Below is a small trained network, with its code and all its weights. Each question gives an input and a target symbol and asks what happens when units are switched off, that is, made to give their printed mean instead of their output.

import numpy as np


def w(rows, s, z=0):
    codes = np.array(rows[::2]) - 128.0
    scale = np.full(codes.shape[1], s)
    scale[-1] = z or s
    return codes * scale


def norm(h):
    return h / np.sqrt((h * h).mean(-1, keepdims=True) + 1e-5)


def f(y):
    return y / 2 * (1 + np.tanh(0.7978845608 * (y + 0.044715 * y**3)))


def softmax(a):
    e = np.exp(a - a.max(-1, keepdims=True))
    return e / e.sum(-1, keepdims=True)


def log_softmax(a):
    a = a - a.max(-1, keepdims=True)
    return a - np.log(np.exp(a).sum(-1, keepdims=True))


def net(x, mask):
    ids = ['αβγδζηθλμτφψω'.index(c) for c in x.split()]
    T = len(ids)
    res = E[ids] + P[:T]
    u = 0
    for l in range(2):
        q, k, v = (norm(res) @ M[l].T for M in (Q, K, V))
        z = softmax(np.where(np.tri(T) > 0, q @ k.T / 4**0.5, -1e9)) @ v
        res = res + np.where(mask[u], z, O[l][:, -1]) @ O[l][:, :-1]
        u += 1
        y = f(norm(res) @ A[l][:, :-1].T + A[l][:, -1])
        res = res + np.where(mask[u : u + 4], y, B[l][:, -1]) @ B[l][:, :-1]
        u += 4
    return log_softmax(norm(res)[-1] @ U[:, :-1].T + U[:, -1])


Q, K, V, O, A, B = {}, {}, {}, {}, {}, {}
E = w([
[84,170,139,155,161,115,145,138,133],'α',
[115,160,167,184,187,116,132,113,145],'β',
[102,127,116,186,134,130,77,149,104],'γ',
[103,174,131,180,139,115,141,144,153],'δ',
[131,151,111,155,107,152,107,150,97],'ζ',
[76,113,110,138,68,118,94,178,82],'η',
[143,109,183,184,78,113,94,84,117],'θ',
[101,226,60,145,2,75,73,100,181],'λ',
[133,131,89,179,93,162,85,170,148],'μ',
[132,123,144,109,159,165,48,127,170],'τ',
[167,125,159,110,83,100,142,169,145],'φ',
[113,125,109,102,202,77,97,152,118],'ψ',
[107,182,125,105,150,145,93,83,73],'ω',
],0.025)
P = w([
[126,111,247,156,165,153,186,234,91],'0',
[120,120,231,146,116,135,144,228,109],'1',
[125,121,221,122,94,133,138,212,137],'2',
[170,158,183,148,102,114,122,203,121],'3',
[202,171,159,150,94,101,115,187,133],'4',
[211,175,132,149,77,83,96,184,143],'5',
[238,189,114,161,81,71,81,171,147],'6',
[254,194,86,167,80,53,77,144,140],'7',
],0.0079)
Q[0] = w([
[146,120,86,156,160,80,167,96,73],'0.h0',
[167,251,214,209,83,17,1,175,96],'0.h0',
[118,170,80,154,78,147,130,89,128],'0.h0',
[27,8,150,95,104,205,224,81,173],'0.h0',
],0.0095)
K[0] = w([
[52,87,173,254,36,153,142,199,139],'0.h0',
[195,185,28,61,81,48,34,94,163],'0.h0',
[160,46,160,85,100,120,95,157,176],'0.h0',
[161,81,171,165,189,209,163,210,67],'0.h0',
],0.0085)
V[0] = w([
[193,112,144,132,140,183,161,174,164],'0.h0',
[172,99,164,102,103,66,157,161,69],'0.h0',
[144,153,137,2,177,131,115,135,137],'0.h0',
[159,75,102,115,111,124,113,205,169],'0.h0',
],0.012)
O[0] = w([
[81,185,149,61,56,112,101,158,255,4],'0.h0',
[209,126,81,157,114,116,170,231,161,155],'0.h0',
[129,187,201,204,120,106,66,237,88,32],'0.h0',
[53,62,119,97,214,196,52,229,222,125],'0.h0',
],0.008,0.0034)
A[0] = w([
[237,74,65,209,158,138,178,174,173,209],'0.n0',
[223,61,238,76,100,74,70,52,52,142],'0.n1',
[192,144,153,73,41,195,132,121,127,168],'0.n2',
[235,3,155,84,254,142,90,141,95,1],'0.n3',
],0.0067,0.0036)
B[0] = w([
[117,76,188,122,152,163,206,131,102,254],'0.n0',
[105,136,155,100,137,210,82,172,118,255],'0.n1',
[127,205,72,114,215,33,120,119,171,164],'0.n2',
[87,134,87,214,101,12,56,136,91,156],'0.n3',
],0.011,0.0045)
Q[1] = w([
[217,174,104,159,137,183,174,142,15],'1.h0',
[105,2,148,68,222,144,153,105,168],'1.h0',
[183,160,160,216,176,122,44,192,134],'1.h0',
[125,154,189,167,86,105,179,248,245],'1.h0',
],0.0072)
K[1] = w([
[123,101,115,182,103,108,106,19,32],'1.h0',
[227,100,77,166,30,152,175,215,194],'1.h0',
[134,214,89,118,141,26,79,192,69],'1.h0',
[197,65,193,2,186,96,101,195,73],'1.h0',
],0.0081)
V[1] = w([
[93,171,81,141,222,151,110,141,114],'1.h0',
[115,131,138,203,78,189,128,127,178],'1.h0',
[129,155,107,85,84,251,139,170,83],'1.h0',
[128,141,82,150,70,63,172,169,155],'1.h0',
],0.013)
O[1] = w([
[46,184,135,38,233,46,90,81,79,204],'1.h0',
[60,134,78,203,68,140,133,89,209,202],'1.h0',
[114,249,103,186,167,180,179,109,81,248],'1.h0',
[107,162,88,91,103,102,165,197,194,224],'1.h0',
],0.012,0.0016)
A[1] = w([
[128,90,43,125,106,128,121,138,221,159],'1.n0',
[69,131,124,30,120,248,147,58,178,3],'1.n1',
[112,68,136,168,119,173,2,125,144,32],'1.n2',
[151,87,235,182,87,164,94,201,144,39],'1.n3',
],0.009,0.006)
B[1] = w([
[183,210,154,117,167,125,108,78,81,254],'1.n0',
[165,159,41,173,121,219,118,120,76,147],'1.n1',
[49,164,149,152,109,170,235,166,149,161],'1.n2',
[246,168,108,114,228,85,102,146,155,164],'1.n3',
],0.012,0.0066)
U = w([
[91,175,98,56,227,96,193,111,129,4],'α',
[144,100,207,212,135,52,92,106,170,35],'β',
[66,118,62,183,163,127,218,207,79,34],'γ',
[50,52,166,87,159,149,172,81,114,237],'δ',
[172,198,173,146,133,129,83,160,12,65],'ζ',
[82,135,180,46,16,109,181,167,96,212],'η',
[186,190,133,159,101,139,101,227,195,118],'θ',
[112,205,127,170,35,66,117,73,170,74],'λ',
[186,46,115,174,113,201,135,120,128,207],'μ',
[27,172,197,161,106,140,41,156,162,139],'τ',
[144,80,163,80,206,90,67,219,107,104],'φ',
[130,121,74,179,113,43,85,155,118,116],'ψ',
[105,133,27,113,169,234,75,114,140,134],'ω',
],0.011,0.0035)

Each question gives the input, a string of symbols that net reads in full, and the target symbol t.
The units are the heads (4 rows each of Q, K, V and O) and the neurons (one row each of A and B). Each row of codes is followed by its name. A weight is (code - 128) times the scale printed after its matrix; where a second scale follows, it is the last column's (O, A, B and U).
mask holds one flag per unit, layer by layer, with each layer's heads first. A switched-off unit (its flag False) gives its mean, the last column of its rows in O or B, instead of its output. The means were averaged over made-up inputs and are rounded, as every weight is.
A unit's drop is (log p(t) with every unit on - log p(t) with that unit switched off) / (log p(t) with every unit on - log p(t) with every unit switched off).
The circuit of an input: a set's keep is (log p(t) with only the set's units on - log p(t) with every unit switched off) / (log p(t) with every unit on - log p(t) with every unit switched off). Starting from all 10 units, units are removed one at a time, each time the one whose removal leaves the highest keep (on an exact tie, the one counted first), for as long as the keep stays at least 0.8.
circuit, biggest first: the units of the circuit, biggest drop first
top k neurons: the k neurons with the biggest drops, biggest first
top k neurons in layer l: the k neurons of layer l with the biggest drops, biggest first
input ω δ β, target ζ: circuit, biggest first -> (0.h0)
input τ β φ γ θ η, target μ: circuit, biggest first -> (0.h0 0.n0 1.h0)
input γ ω η φ β γ, target θ: circuit, biggest first -> (0.h0 1.h0)
input η α λ β ω ζ φ δ, target δ: top 2 neurons -> (0.n0 0.n2)
input β γ ζ γ δ θ, target μ: top 2 neurons in layer 0 -> (0.n0 0.n1)
input θ δ α, target μ: circuit, biggest first -> (1.h0 0.h0)
input λ ω δ α, target α: circuit, biggest first -> (0.n1 0.n0 0.h0 1.h0)
input λ γ μ, target μ: circuit, biggest first -> (0.h0 0.n1 1.h0)
input ζ ω β θ β, target μ: circuit, biggest first -> (0.h0 1.h0)
input δ θ γ θ λ η ψ ω, target ω: circuit, biggest first -> (0.h0 1.h0)
input ψ λ μ γ η, target η: top 2 neurons -> (0.n1 0.n0)
input δ ζ η, target γ: circuit, biggest first -> (0.h0 0.n1)
input ψ ψ β η ζ, target γ: top 3 neurons -> (0.n0 1.n0 0.n1)
input γ μ ψ ω τ φ δ β, target θ: top neuron -> (0.n3)
input φ δ τ, target θ: top 2 neurons -> (1.n3 0.n1)
input τ ω γ φ γ λ β, target β: top 3 neurons in layer 0 -> (0.n3 0.n1 0.n0)
input λ ζ φ, target φ: top 3 neurons -> (0.n1 0.n3 0.n0)
input ψ η ζ ζ, target γ: circuit, biggest first -> (1.n0 0.n1)
input α α λ τ γ, target γ: top 3 neurons -> (1.n2 0.n3 0.n0)
input η δ θ, target μ: circuit, biggest first -> (0.h0)
input ζ η ζ α, target γ: top 2 neurons in layer 0 -> (0.n0 0.n1)
input γ δ ζ α φ β δ τ, target τ: top 2 neurons -> (0.n0 1.n2)
